Below is a small trained network, with its code and all its weights. Each question gives an input and a class and asks what happens when units are switched off, that is, made to give their printed mean instead of their output.

import numpy as np


def w(rows, s, z=0):
    codes = np.array(rows[::2]) - 128.0
    scale = np.full(codes.shape[1], s)
    scale[-1] = z or s
    return codes * scale


def norm(h):
    return h / np.sqrt((h * h).mean(-1, keepdims=True) + 1e-5)


def f(y):
    return np.maximum(y, 0)


def log_softmax(a):
    a = a - a.max(-1, keepdims=True)
    return a - np.log(np.exp(a).sum(-1, keepdims=True))


def net(x, mask):
    res = np.array(x, float).reshape(1, 8) / 4 @ E
    u = 0
    for l in range(2):
        y = f(norm(res) @ A[l][:, :-1].T + A[l][:, -1])
        res = res + np.where(mask[u : u + 16], y, B[l][:, -1]) @ B[l][:, :-1]
        u += 16
    return log_softmax(norm(res)[-1] @ U[:, :-1].T + U[:, -1])


A, B = {}, {}
E = w([
[129,128,130,128],'x0',
[128,128,126,129],'x1',
[126,129,126,130],'x2',
[224,92,15,127],'x3',
[127,128,132,126],'x4',
[159,244,114,180],'x5',
[92,190,72,3],'x6',
[127,128,126,129],'x7',
],0.0022)
A[0] = w([
[116,146,115,94,62],'L0N0',
[51,193,213,130,53],'L0N1',
[185,254,117,195,1],'L0N2',
[123,147,119,101,43],'L0N3',
[135,105,140,194,2],'L0N4',
[106,144,152,130,36],'L0N5',
[145,96,151,244,4],'L0N6',
[130,126,130,134,81],'L0N7',
[102,184,80,41,48],'L0N8',
[118,164,102,74,49],'L0N9',
[127,132,126,123,96],'L0N10',
[121,27,136,87,40],'L0N11',
[199,123,19,127,32],'L0N12',
[120,78,135,106,39],'L0N13',
[128,82,130,111,30],'L0N14',
[127,113,128,122,79],'L0N15',
],0.0063,0.00085)
B[0] = w([
[155,146,147,131,168],'L0N0',
[163,35,43,188,253],'L0N1',
[10,150,106,16,253],'L0N2',
[148,139,146,127,156],'L0N3',
[181,157,146,116,181],'L0N4',
[138,101,108,142,154],'L0N5',
[222,182,162,108,231],'L0N6',
[133,131,130,128,130],'L0N7',
[205,181,188,136,252],'L0N8',
[173,157,163,131,198],'L0N9',
[130,128,132,127,132],'L0N10',
[50,203,85,92,219],'L0N11',
[115,28,128,228,248],'L0N12',
[91,168,107,111,170],'L0N13',
[93,152,114,111,161],'L0N14',
[117,135,124,122,137],'L0N15',
],0.013,0.0032)
A[1] = w([
[128,141,128,127,102],'L1N0',
[154,149,123,154,53],'L1N1',
[105,147,121,115,80],'L1N2',
[9,165,112,49,43],'L1N3',
[104,60,105,191,57],'L1N4',
[128,143,128,128,92],'L1N5',
[128,128,128,128,127],'L1N6',
[128,128,128,128,125],'L1N7',
[133,67,90,188,27],'L1N8',
[116,17,148,194,63],'L1N9',
[121,130,132,137,19],'L1N10',
[166,171,178,146,57],'L1N11',
[152,161,139,143,20],'L1N12',
[254,167,222,84,2],'L1N13',
[151,169,180,138,43],'L1N14',
[145,147,134,137,59],'L1N15',
],0.0062,0.00085)
B[1] = w([
[128,128,119,136,136],'L1N0',
[111,168,97,136,152],'L1N1',
[110,119,120,115,147],'L1N2',
[35,113,122,7,211],'L1N3',
[142,73,138,198,179],'L1N4',
[130,127,115,134,136],'L1N5',
[128,128,128,128,128],'L1N6',
[128,128,128,128,128],'L1N7',
[117,118,64,189,181],'L1N8',
[91,35,118,204,187],'L1N9',
[129,146,101,129,128],'L1N10',
[159,168,147,137,182],'L1N11',
[141,166,100,139,155],'L1N12',
[215,187,225,125,253],'L1N13',
[162,158,128,158,170],'L1N14',
[134,152,117,133,145],'L1N15',
],0.015,0.005)
U = w([
[243,225,206,132,107],'0',
[114,26,69,253,73],'1',
[21,139,98,2,62],'2',
[130,126,126,130,252],'3',
],0.0062,0.0026)

Each question gives the input, the list of numbers given to net, and the class t.
The units are the neurons (one row each of A and B). Each row of codes is followed by its name. A weight is (code - 128) times the scale printed after its matrix; where a second scale follows, it is the last column's (A, B and U).
mask holds one flag per neuron, layer by layer. A switched-off neuron (its flag False) gives its mean, the last column of its row in B, instead of its output. The means were averaged over made-up inputs and are rounded, as every weight is.
A unit's drop is (log p(t) with every unit on - log p(t) with that unit switched off) / (log p(t) with every unit on - log p(t) with every unit switched off).
The circuit of an input: a set's keep is (log p(t) with only the set's units on - log p(t) with every unit switched off) / (log p(t) with every unit on - log p(t) with every unit switched off). Starting from the 12 units with the biggest drops (on a tie, the unit counted first), units are removed one at a time, each time the one whose removal leaves the highest keep (on an exact tie, the one counted first), for as long as the keep stays at least 0.8.
circuit, biggest first: the units of the circuit, biggest drop first
top k neurons in layer l: the k neurons of layer l with the biggest drops, biggest first
drop of u: that unit's drop, to one decimal
input [3,7,3,-7,-5,-2,-3,-3], class 1: circuit, biggest first -> L0N1
input [-4,-7,-3,-6,7,-7,-2,4], class 2: circuit, biggest first -> L0N11, L1N3
input [-3,3,1,6,4,-4,-1,-5], class 1: top 2 neurons in layer 0 -> L0N12, L0N2
input [2,-1,-5,-5,-1,-3,4,1], class 1: top 2 neurons in layer 0 -> L0N1, L0N6
input [-4,1,8,-5,1,5,-3,-1], class 1: top 2 neurons in layer 1 -> L1N13, L1N3
input [-2,3,-1,4,0,-4,0,-2], class 1: top 2 neurons in layer 0 -> L0N12, L0N2
input [5,-5,-8,-1,-3,6,4,-2], class 2: top 2 neurons in layer 0 -> L0N2, L0N6
input [-1,6,0,8,2,0,-6,-8], class 1: top 2 neurons in layer 0 -> L0N12, L0N8
input [1,-8,-6,-8,7,-5,0,4], class 1: top 2 neurons in layer 0 -> L0N1, L0N2
input [-6,-3,8,-6,1,-7,1,5], class 2: top 2 neurons in layer 0 -> L0N11, L0N12
input [7,-8,-4,8,5,-8,4,-7], class 1: top 3 neurons in layer 0 -> L0N12, L0N2, L0N6
input [-8,-8,-3,8,2,-3,-3,-4], class 1: drop of L0N12 -> 0.1
input [-7,8,2,-7,-1,3,-3,1], class 1: drop of L0N1 -> 1.4
input [-4,6,-5,-2,0,-7,2,-2], class 2: drop of L0N9 -> 0.0
input [0,8,6,4,-5,6,2,6], class 2: circuit, biggest first -> L0N2
input [3,-7,-3,-6,-4,-1,2,3], class 1: drop of L0N1 -> 0.1
